Each row is followed by roughly how far along a hidden order it lies, from 0 to 15. A new part has a new order.
(in the rows, 128 means zero)
[174 125 141 129 130 140 129 128 132 115 139 132 100 119 159 119 130 113
 104 146 199 142 173  90 138 118 140 183 106 117 115 118 153 130 131 145
  79 110 206 155 123 150 109 134 128 126 116 126 134 139 147 124 157 130
 127 132 130 125 120 129 123  96 209 126 117 123 133 122 127 152 127 123
  79 115 153 136 136 119 160 129 134  76 103]	7
[116 128 133 148 127 144 160 120 122 165 106 133 109 118 113  96 102  98
  88  93 146 103 132 143 148 136 106 122 133 148 135 153  62 124 133 127
 119 152  77 128 148 125 101  83 164 116 125 152 116 124 129  98 158 119
 119 126 111 136 117 140  89 145 133 122 123 122 126 196 148 131 134 153
 123 128  91 133 122 141 138 126 140 158 139]	13
[126 139 135 123 124 150 158 130 129 191 109 118 125 124  27 116 124 137
 134 117 169 149 117 136 143 126 125  43 139 140 128 193 133 121 138 126
  96 131 174 107 130 138 123 148  46 119 147 139 124 110 122 118 112 121
 169 135 114 124 135  88 128 140 164 133 122 122 106 182  81 113 128 130
 125 131 133 158 135 129 134 130 131 180 169]	5
[ 85 127 147 131 129 121  66 121 137  37 119 129 146 134 210 115 130 132
 135 184 113 119  91 126 135 149 129 147 137 129 136 117 142 127  90 133
 189  99  77 129 128 118 123 195  84 157 123 118 125 157 131 145 127 150
 158 116 138 134 133  36 159 137 158 130 120 123 115  33  58 115 127 104
  61 112 161  95 132 127 135 139  86 119 138]	3
[255 129 114 131 115 136 128 148 124  65 154 134   1 129  97 118 122 114
 104 137 156 129 134 170 120 127 112  54 103 140 139 108 129 121 126 125
  97 115 205 133 127 130 108 103 124 149 113 140 109  87  99 117 152 128
 115 129 167 124 124 164 126 131 181 126 120 127 134 125 138 143 121 129
 135 121 153 134 126 135 158 147 143  60 120]	8
[151 132 146 121 128 125 114 141 125 210   1 129 100  95  95 105 163 120
 110 106 179 142 150 105  97 144 125 168  77 117 120 121 105 128 123 129
 120 110 231 133 121 121 123  53 210 160 132 134 119 131 134 145 131 137
 138 125 140 130 123 211 136 118 113 121 137 140 137 120 141 117 129 145
 140 141  98 121 132 129 119 129 134 128 121]	6
[  1 123 128 114 147 145 116 127 130 227 145 125 142 124 222 138 129 146
 200 127 104 154 117 100 112 152 150 148 158 127 121 133  96 142 134 133
  92  95 155 130 108 127 137 168 139 136 166 138 120 124 116 131 110 102
 105 140 120 135 133 125 136  86 128 131 145 132 131  89 120 114 131 137
 152 149 146 130 133 132 171 107 112 195 147]	2
[197 135 142 109 137 139 138 136 122 101 189 132 169 126 158 142 126 123
 217 138 134 161 112 100 110 149 118  94 110 100 105 124 174 115 112 132
 160 148 186 129 131  89 138 129 184 118 150 152 100 139 166 138  90 113
 143 123 126 112 124 136 130 117 154 127 137 137 133 106 140 111 134 156
 113 123  90 136 130 120  82 135 135 176 113]	4
[  1 132 114 160 120 132 115  90 127 246 186 120 159 124 147 115 104 159
 115 124  69 178 105  76 134 152 134  99 153 143 133 134 133 115 143 132
 153  95 104 129 134 128  99 132  72 118 118 145 129 114 169 129 182 135
 147 130 121 129 126 100  95 126 139 129 124 113 113 116  66 120 136 165
  75 140 125 142 130 134 142 122 120 192 133]	1
[155 129 127 163 109 125 105 139 127  12  67 132 181 117  78 123 166 154
  50 132 122 120 135 181 146 128 120  92 137 134 133 130 127 124 123 128
 135 134  69 119 111 143 126 122 122 121 111 112 119 137 152 135 149 156
 178 133 110 123 146 104 141 146 141 123 110 121 127 125  73 139 121 103
  46 131 143 123 131 134 129 142 121 169 132]	12
[217 129 134 118 129 122 124 135 124 209 113 112 198  82  75 135 141 141
 110 132 143 149 161  97 118 119 130 119  71 127 109 151 153 116 121 128
 184 108 149 128 131 149 127 128 111 121 118 112 208 146 186 167 191 140
 162 124 130 106 134 149 122 128 142 128  98 126 115 111  98 129 129 116
 137 146 107 134 130 126 113 123 121  49 108]	10
[ 86 133  97 131 115 120 125 120 128 255 210 131  89 127 147  85 123 131
 138 141 179 133 129 109 126 139 135 178 122 133 137 111 146 125 127 132
 132  83 170 130 147  98 108  77  83 141 107 168 125 102 180 133 131 165
 119 129 159 145  90 121 124 138 156 132 122 119 119 119 129 136 139 167
 111 123 102 147 138 125 137 139 122 182 157]	2
[ 34 128 156 117 136 133  94 138 127  62 196 145 156 121 194 119 129 106
 111 150 129  87 123 113 115 162 140 208 120 131 141 108 127 108  81 130
 134  99 184 141 169 115 110 201  79 184 119 136 107 172 174 157 212 151
 102 115 176 139 122  76 148 107 173 137 104 122 136  31  29 126 121 144
  89  92 179 110 130 130 165 134 106  90 133]	4
[108 139 124 133 155  93 151 139 118  15 175 142 159 129  10 169 104 144
  84  97 104 164 151  99 127 127 113 117 113 129 113 100 206 123 124 122
 159 139 141 137 138 159 138 187 163  95 116 120  97 127 148 132 141 140
 147 129 118 115 134 153 135 133 123 133 103 128 144 124  99 128 122 148
 144 104 107 145 133 123 113 134 130  36 109]	11
[  1 121 119 129 120 135 120 120 128 232  67 119 142  90 110 108 140 127
 106  73 156 150 112  72 125 163 160 110 103 143 125 135 110 119 147 133
 108 100 220 126 130 109 103 115 128 140 134 176  79 110 151 129 168 155
 190 118 154 134 149 118 154 114 171 138 150 139 143  32  57 109 118 140
 119 142 108 153 125 137 162 141 130 188 145]	0
[184 134 124 112 115 114 130 132 119 241 139 145 210 115 189 103 134 155
 150 134  51 162 119 115 111 158 121 154 117 112 138  96  68 114 102 128
 132 127  36 136 138 116 153 149  50  99 120 138 155 110 171 130 179 121
 132 140 129 133 110 117 146 117 126 121  92 131 126 159 113 119 133 141
 118 118 179 120 125 119  98 114 130 123 106]	3
[127 135 137 102 138 136 149 140 129   5 145 128 128 122  74 119 115 124
  98 176 142 155 144  94 111 170 136 130  78 124 120 113 140 120 137 131
  73  88 249 137 126 110  96 145  89 134 114 111  95 137 165 111 139 133
 127 126 146 127 106  90 130 128 202 126 105 126 141  71  60 126 130 158
  36 108 161 132 142 134 152 124 131 112 113]	1
[165 130 149 150 150 148 111 155 121  21 158 137 139 110 152 134 154 136
 107 156  78 105 147 120 120 150 118  75 114 124 137 102  74 122 123 128
 105  98  97 137 117 116 103 121 161 146 129 140  76 128 184 130 171 103
 140 129 132 141 149 155  88 105 142 126 140 127 138 104  53 146 134 156
  72 133 147 130 128 127 161 126 131 212  70]	9
[174 124 113 123 140 133 134 144 125 141 255 121 159 123 227 148 100 128
 173 167 135 130 149 113 107 104 137  75 132 119 119 124 155 116 120 132
 116 118 213 133 128 128 124 153 135 143 137  98 146 135 155 143 164 112
  59 134 139 129 129 133 121 114 165 135 132 118 123  96 129 150 126 111
 162 133 135 133 131 131 154 110 117 107 137]	15
[186 116 129 132 140 116 134 135 122 113 125 135 158  97 142  96 135 142
  84 141 141  99 127 117 127 141 128 136  97 129 122 142 121 125 101 136
 125 159  34 127 127 110 107 101 174 113 111 150 120 139 184 124 224 152
 167 124 143 124 145 151 122 142 157 116 103 129 133  91 119 134 127 147
  66 138  76 114 123 137  65 135 157 169 123]	7
[ 98 134 136 154 105 119  75 112 132 245 172 114 205 115 110 108 130 132
 136 119 108 149 106 148 130 161 135 107 169 134 139 138 113 111 122 129
 193 105  78 126 139  92 114 126  74 133 122 127 124 119 159 136 150 143
 152 120 118 157 144  44 134 130 110 134 129 122  97 108  35 117 131 114
  69 126 169 121 129 128 108 127 103 214 142]	5
[ 91 129 121 141 128 102 144 126 129 255 158 126 148 109 118 111 123 137
  91 175 159 185 135  83 139 127 137  79 122 129 118 148 146 127 125 134
  68 131 145 131 124 177 115 117  74 137 120 116 112  84 122 119 169 150
 124 156 117 153 151 148 149 130 148 127 142 125 121 122  64 134 122 121
 150 142 144 141 143 128 154 131 129 129 174]	10
[114 133 135 161 119 129 110 142 128   4  30 127 126 125  59 116 148 133
  62 124 141 154 130 122 181 124 115  81 109 125 137 115 125 130 118 121
 136 121  94 117 128 120 125  89  91 146 121 133  73 106 122 120  94 118
 194 124 115 140 138 127 130 147 124 132 145 131 115 159  81 109 129 128
  86 110  89 139 135 120 146 152 133 209 131]	11
[160 138 128 127 124 142 125 125 132   1 126 137 167 142 122 154 135 141
 119 140  83 113 102 122 169 137 127 133 129 121 156  99 104 112 139 116
 123 114  98 140 144 130 163 202  49 113 121 146 104 127 169 123  96 130
 131 129 109 127 139  79 127 112 136 142 136 128 133 128  33 139 127 145
  98  95 208 138 130 105 168 134 102 107 104]	3

New part:
[106 135 121 162 168 135 137 173 136 137 103 157 128 122  83 175 102 110
 135 146 132 107 108 138  92 122  69 129 133 123 127  73 131  86 129  68
 122 120  73  78  98 124 128 146 136 221 142 155  68 113  80 110  96 147
 127 135  92 123 116 124 155 134  96 145 151 118 145  44 131 103 184 161
 125 124 130 137 131 124 126 135 123 145 135  63 145 133 100  92 126  93
 161 130 144 206 119 125 123 133 131 100 134 182 118 150 148 115 151 128
 101 125 134 138 143 125 140 150  86 142 135  92  94  97 170 131  99 125
 154 149 124 130 112 134 136 130 136 133 203 145 115 118 106 114 134 158
 130 194 140 126 150 197 102 103 161 131 122 132 120 137 111 228 160 172
 138  88 199 255 112  91 127 140 123 134 110  69 129  94 191 109  89 121
 127 108 149 104 125 115 170 127 111 131 101 155 129 123 123 136 126 135
 103 114 137 170  81 171 106 141 116 151 255 155 133 113  98 114 104 127
  77 186  91 131  96  45 108 120 148 131 128 124 147 126  84 122 145 188
 124 129 145 172 140  95 124 122 115 120]	4
[ 98 124 115 165 151 134 141 148 143 129 112 157 146 118  88 167 111 117
 137 132 129 102 110 140 130 127 150 125 131 121 126  97 126  70 129  65
 116 153  31  93  87 141 134 151 147 255 119 111  83 144  86 132 108 150
 136 138  99 119 112 127  99 132 118 137 154 106 163  45 124 114 164 157
 127 127 137 160 125 124 123 140 128 140 133   1 147 134 150  65 126  86
 152 133 134 211  92 128 127 154 130 121 150 157 113 143 144 131 154 127
  64 147 125 133 136 121 166 137 106 135 147 107 141 103 189 128 107 131
 139 164 134 124 133 126 125 107 142 127 213 146 119 107 113 126 147 164
 143 180 151 118 127 187 116 107 152 127 102 155 122 152 104 176 180 166
 176  92 182 222 104 111 129 134 136 134  96  95 128 101 159  93 105 118
 128 119 144 126 121 106 169 129 110 136  96 147 118 129 114 127 129 143
 122 113 136 169  95 158 115 123 131 140 200 154 128 118 107 121 120 129
  40 170  97 134 126  49 128 119 130 137 126 134 154 126 117 117 136 162
 114 130 123 159 140  89 130 124 127 121]	8
[133 143 142 101 133 124 133  97  68 125 148 113 159 145 143  91 143 133
 126 150 120 141 160 125 157 129 175 141 123 178 136 179 118 143 127 180
 136 162 220 167  97 146 125 119 124  62 102  93 164 142 148 130 179 123
 125 129 133 146 129 121 100 113 139 125 115 140 104 180 122 169  85 113
 124 126 128 110 128 132 132 157 133 117 142 253 122 121 135 135 131 169
 119 136 133 120 103 121 124  72 126 157 129  77 128 111 123 149 116 117
 164 114 131 126  95 118 127 112 156 109 118 151 158 135 106 127 147 140
  95 119 119 124 108 152 103 165 117 122 103 133 133 129 144 138 116  81
 109  73 122 137  78  81 169 149  97 125 105 141 129 135 133  98 116  71
 119 191  75   1 137 136 132 102 156 130 150 230  98 156  93 163 128 142
 139 113  98 134 157 154  38 125 126 123 150  80 132 128 112 114 129 132
 123 147 114  43 200  59 172 128 110  75  65  92 119 138 123 117 137 133
 187 143 133 119 145 158 152 137 108 114 143 143 100 121 186 126 114  30
 127 146 129  75 110 174 137 133 141 125]	11
[119 133 121  98 168 140 132  98  82 124 144 142 163 144 114 122 140 144
 135 144 134 122 140 132 196 131 190 142 123 112 140 197 117 102 139 141
 120 173 190 156 109 160 137 139 139 142  81  52 153 160 113 139 153 138
 128 134 142 140 118 139  55 119 156 128 114 135 143 136 126 168  91 127
 117 124 135 140 121 128 135 140 143 109 143   1 124 125 190  66 126 127
 143 138 117 137  40 117 129  86 120 162 149  98 123 124 122 146 118 100
 106 117 124 126  99 111 151 100 149 117 134 145 180 135 120 127 147 132
 121 154 124 117  99 146 107 137 152 120 162 135 133 123 138 139 119  79
 127 121 136 125  84 122 136 152  84 121  66 156 125 165 119  69 180  86
 159 170 105  43  72 139 146 107 172 137 100 181 100 146  71 143 141 129
 138 151 119 164 154 137  34 123 137 121 131 117 121 129 120 115 129 116
 139 128 121  51 162 101 179 114 124  94 149 102 119 137 135 123 140 118
 130 133 116 141 155 111 153 129 100 130 127 149 115 128 180 106 116  39
 108 161 130 112 112 149 148 128 134 125]	15
[147 134 150 144  89 112 131 152 130 127 129 103 103 131 162 114 127 118
 117 136 117 147 142 118  92 125  75 127 129 200 121  96 136 181 120 157
 149 112 156 111 143  99 113 108 109  40 152 190 138  95 155 102 142 109
 121 119 105 129 145 111 209 121 108 132 113 141  91 174 123 120 134 118
 135 127 114  87 134 132 127 134 117 140 125 255 122 124  30 217 132 156
 115 126 142 104 205 135 120  94 133 110 105 120 140 118 132 121 129 148
 188 114 139 132 134 137  85 138 124 123 107 133  80 123 106 130 118 129
 120  83 113 142 123 133 138 154  98 133  68 124 132 143 131 130 114 138
 108  96 112 141 156  97 150 114 143 136 185  96 134  91 144 178  57 121
  85 125 108  77 193 112 116 135  88 123 175 153 134 115 174 149 106 139
 128  91 121  83 116 155 147 132 121 129 151 102 143 128 121 130 125 133
 109 141 124 146 127 112 104 160 111 128  86 123 128 123 120 124 120 141
 195 133 151 105 110 166 113 135 142 111 138 120 119 123 112 153 141 153
 160 115 125 102 134 156 111 134 125 130]	1
[140 144 146 118 126 124 138 130  66 124 150 115 131 150 148  84 149 133
 123 176 123 151 165 120 135 126  81 142 125 205 136 148 131 156 132 190
 153 138 245 136 144 131 119 116 114  42 124 128 160 115 137 111 160 116
 111 123 126 144 140 123 170 110 133 135 100 155 104 191 120 162 102 121
 125 123 110  93 130 133 134 140 127 127 142 255 119 120  65 170 129 171
 129 134 140  98 146 121 120  45 126 139 114  90 140 119 130 131 107 123
 183  98 139 134 107 121  95 122 148 117 111 154 109 133  81 131 133 132
 118  91 103 132 101 146 118 173 109 128 102 126 139 147 142 144 103  84
  94  91 111 143 115  95 169 145 108 132 152 109 131 131 140 133  98  68
  86 184  94   1 153 116 129 117 128 132 151 202 109 135 129 161 108 145
 137 118 114 102 148 174  48 125 133 120 165  85 140 129 111 115 122 121
 114 146 120  79 164  64 154 156 105 110 143  94 119 135 125 116 127 136
 220 146 145 117 125 145 129 138 126 112 137 136 101 126 167 133 126  78
 142 142 128 103 117 189 132 135 127 130]	7
[148 126 159 158  65 110 130 145 162 125 125  91 119 121 156 118 119 111
 119 129 108 146 136 117  76 123  91 122 130 232 119  83 137 151 119 144
 146 111 114  96 127 109 112 105 106  43 151 196 129 110 151 106 149 111
 129 115  98 125 141  92 206 120 102 133 125 136 103 158 113 108 136 124
 139 131 122 101 135 132 122 142 114 142 133 255 129 127  32 233 133 153
 109 128 146 113 187 139 120 103 135 111 113 125 140 118 134 128 134 154
 172 130 137 131 134 138  99 141 118 124 112 136  89 114 121 130 107 137
 110  83 105 146 140 125 136 147  93 134  87 125 127 131 128 130 123 153
 108 111 117 139 157 106 150 106 158 136 183 107 133  95 132 174  59 125
  89 109 121  90 196 103 114 137  86 122 174 149 144 115 177 127 101 136
 127  72 107  90 110 159 156 136 118 136 141 102 141 130 116 127 128 144
 109 142 125 167 117 115  91 161 144 130  56 137 128 125 105 121 122 148
 176 138 155  95 110 156 116 132 146 115 141 122 125 123 108 151 135 153
 153 118 121  96 137 138 113 129 126 128]	0
[125 121 145 180  74 121 121 143 234 135 101 106 163 106 137 150  94 104
 120 105 104 144  89 129  75 121 135 110 132 160 114  34 133 114 118  70
 125 116  26  73  74 126 123 125 114 151 142 206  96 132 144 107 147 133
 160 123  76 108 122  76 139 133 104 132 155 110 133  92 113  94 163 116
 144 136 145 141 139 130 118 153 119 144 135 105 145 132  93 175 133 100
 120 120 147 159 122 141 125 181 136 110 137 172 131 129 132 137 165 148
 127 151 131 130 145 137 132 152  91 134 133  97 106  92 181 125 114 145
 109 111  99 143 131 119 123 112 110 129 157 134 116 113 116  98 147 168
 128 157 140 125 151 154 102 104 177 131 127 157 127  98 109 190 100 178
 127  44 165 196 176  86 113 128 102 118 147 100 147  91 178 102 104 123
 122  52 118 123  86 112 222 143 112 150  99 132 124 123 134 144 135 160
 104 132 133 230  87 157  67 139 180 128  70 158 140 119  93 118 116 124
  69 134 134  94 117 112 133 125 148 126 135 115 160 119  60 138 129 162
 144 116 140 117 149  73 121 121 131 128]	1
[135 142 124  93 167 128 139 111  20 126 155 136 115 151 124  98 155 146
 135 160 139 121 163 124 157 133 101 148 124 138 137 209 120 151 124 200
 142 142 223 187 143 124 126 122 134  76 117 106 153 115 128 136 139 118
  90 132 158 152 133 156 131 119 133 124 100 149 122 162 137 167  93 132
 116 121 109  91 123 130 137 125 134 119 132 255 119 126 143 122 128 172
 124 137 120 116 131 120 126  84 124 148 112  80 126 118 124 131  99 121
 168 101 130 128 108 119 111 108 158 118 115 155 145 149  67 129 142 118
 120 129 148 115 116 147 121 161 128 125  74 127 136 140 141 150 103  89
 114  74 113 138  97  79 168 146  83 127 134 110 130 145 145  93 121  75
 116 205  76   1 125 161 134 120 153 134 144 182 103 163 102 153 146 141
 134 160 115 123 170 155  65 116 138 115 161 109 139 132 121 118 124 109
 134 142 122  46 167  84 181 125  67  96 151  90 119 138 143 125 135 138
 192 148 115 144 142 153 138 137 107 118 135 137  99 128 190 130 122  87
 127 136 134 117 110 176 132 136 134 128]	12
[ 95 139 125 189 165 131 146 156 146 129 107 160 166 129  78 167 103 108
 138 145 128 100 109 141 111 123 111 126 131 172 130  91 126  67 129  51
 119 150  33  70  61 140 128 148 143 225 125 134  66 136  77 120 111 155
 130 140  75 123 110 119 127 129 107 148 149 115 163  27 122 118 165 163
 125 126 137 165 129 124 123 159 124 143 142   1 151 135 112  85 126  88
 162 135 149 247  86 124 119 126 131 118 147 165 111 145 152 136 160 126
  74 137 130 139 135 118 153 149  98 143 144 105 125  88 199 130  94 134
 138 162 125 130 118 140 125 125 131 128 225 157 119 104 110 116 144 167
 127 192 155 125 128 194 120 100 161 130 100 154 119 153  92 222 179 165
 159  94 189 232 125  94 128 130 144 137 116 112 121  94 193 101  80 124
 131 102 141 110 122 116 164 129  99 135  96 138 123 127 108 128 126 148
  96 124 134 181  89 157 106 141 127 139 250 157 131 113  75 110 114 137
  53 203  87 121 110  23 124 119 136 129 134 135 156 121 109 119 136 192
 118 138 134 152 144  79 126 118 127 115]	6
